[[136 102 131 131 117]
 [128 126 123 124 141]
 [129 128 127 125 143]
 [128 132 127 133 126]]
=>
[[102 131]
 [126 123]]

[[122 148 138 133 120]
 [111 152 141 133 111]
 [117 151 139 133 117]
 [137 109 123 129 138]
 [141 102 110 118 142]]
=>
[[148 138]
 [152 141]]

[[142 125 131]
 [132 155 137]
 [104 140 130]
 [137 117  99]
 [151 111 117]]
=>
[[125 131]
 [155 137]]

[[115 122 120 148 114]
 [143 140 145 104 147]
 [137 134 144 105 140]]
=>
[[122 120]
 [140 145]]

[[110 123 123]
 [129 129 139]
 [120 124 133]
 [104 111 122]]
=>
[[123 123]
 [129 139]]

[[128 129 140 152 131]
 [153 132 128 128 128]
 [146 147 129 128 128]
 [128 138 153 132 128]]
=>
[[129 140]
 [132 128]]

[[123 149 129 115]
 [129 116 128 133]]
=>
[[149 129]
 [116 128]]
---
[[138 139 145 125 139]
 [135 130 142 101 125]
 [117 133 136 114 127]]
=>
[[139 125 127]
 [125 101 114]
 [145 142 136]
 [139 130 133]
 [138 135 117]]

[[106 148 130 149  99 137 104 144 148 113 152 147 117 137 148]
 [115 143 131 155  99 135 102 127 139 121 147 150 121 125 137]
 [140 115 122 109 150 115 148 131 112 138 105 116 131 129 122]
 [141 112 128  99 155 119 149 122 118 133 109 103 136 125 114]
 [115 142 132 154  98 142 102 125 140 117 150 144 122 126 136]
 [116 139 130 152 112 143 114 126 133 126 142 148 117 132 135]]
=>
[[148 137 122 114 136 135]
 [137 125 129 125 126 132]
 [117 121 131 136 122 117]
 [147 150 116 103 144 148]
 [152 147 105 109 150 142]
 [113 121 138 133 117 126]
 [148 139 112 118 140 133]
 [144 127 131 122 125 126]
 [104 102 148 149 102 114]
 [137 135 115 119 142 143]
 [ 99  99 150 155  98 112]
 [149 155 109  99 154 152]
 [130 131 122 128 132 130]
 [148 143 115 112 142 139]
 [106 115 140 141 115 116]]

[[119 135 128 149 135]
 [141 122 125 122 122]
 [120 129 132 117 130]
 [157 115 120 120 116]
 [119 131 131 124 131]
 [131 123 130 101 121]
 [127 125 130 113 123]
 [127 128 128 135 129]
 [141 124 123 145 128]]
=>
[[135 122 130 116 131 121 123 129 128]
 [149 122 117 120 124 101 113 135 145]
 [128 125 132 120 131 130 130 128 123]
 [135 122 129 115 131 123 125 128 124]
 [119 141 120 157 119 131 127 127 141]]

[[128 128 129 131 129 127 126 131]
 [128 129 129 126 131 127 125 128]
 [121 152 130 126 121 135 133 114]
 [129 122 127 131 129 127 129 134]
 [127 138 127 118 122 133 135 113]
 [130 119 129 127 137 124 122 137]
 [129 123 127 131 129 126 127 133]
 [124 145 129 126 120 133 133 116]]
=>
[[131 128 114 134 113 137 133 116]
 [126 125 133 129 135 122 127 133]
 [127 127 135 127 133 124 126 133]
 [129 131 121 129 122 137 129 120]
 [131 126 126 131 118 127 131 126]
 [129 129 130 127 127 129 127 129]
 [128 129 152 122 138 119 123 145]
 [128 128 121 129 127 130 129 124]]

[[101 117 112 126 115 122 133 118 116 113 116 125]
 [126 132 130 129 125 117 126 122 121 127 134 127]
 [100 117 112 126 115 122 133 118 115 113 116 125]
 [113 126 125 120 105 128 138 120 127 121 123 119]
 [132 134 137 123 113 130 138 129 135 134 136 118]
 [113 113 129 120 106 111 140 135 128 130 134 128]]
=>
[[125 127 125 119 118 128]
 [116 134 116 123 136 134]
 [113 127 113 121 134 130]
 [116 121 115 127 135 128]
 [118 122 118 120 129 135]
 [133 126 133 138 138 140]
 [122 117 122 128 130 111]
 [115 125 115 105 113 106]
 [126 129 126 120 123 120]
 [112 130 112 125 137 129]
 [117 132 117 126 134 113]
 [101 126 100 113 132 113]]

[[106 147 150 106 113 107 116 105 121 110 139 106 147 144 116]
 [107 146 151 108 114 107 114 107 122 109 134 106 141 146 116]]
=>
[[116 116]
 [144 146]
 [147 141]
 [106 106]
 [139 134]
 [110 109]
 [121 122]
 [105 107]
 [116 114]
 [107 107]
 [113 114]
 [106 108]
 [150 151]
 [147 146]
 [106 107]]

[[122 129 122 134 130 123 128]
 [131 128 131 129 125 129 129]
 [152 125 151 119 115 144 132]
 [133 126 134 122 126 133 129]
 [117 127 120 130 134 123 127]
 [111 131 111 141 134 115 127]
 [141 127 140 125 121 137 129]
 [143 125 143 120 121 139 130]
 [117 130 117 133 134 120 126]
 [118 128 119 129 134 122 127]]
=>
[[128 129 132 129 127 127 129 130 126 127]
 [123 129 144 133 123 115 137 139 120 122]
 [130 125 115 126 134 134 121 121 134 134]
 [134 129 119 122 130 141 125 120 133 129]
 [122 131 151 134 120 111 140 143 117 119]
 [129 128 125 126 127 131 127 125 130 128]
 [122 131 152 133 117 111 141 143 117 118]]
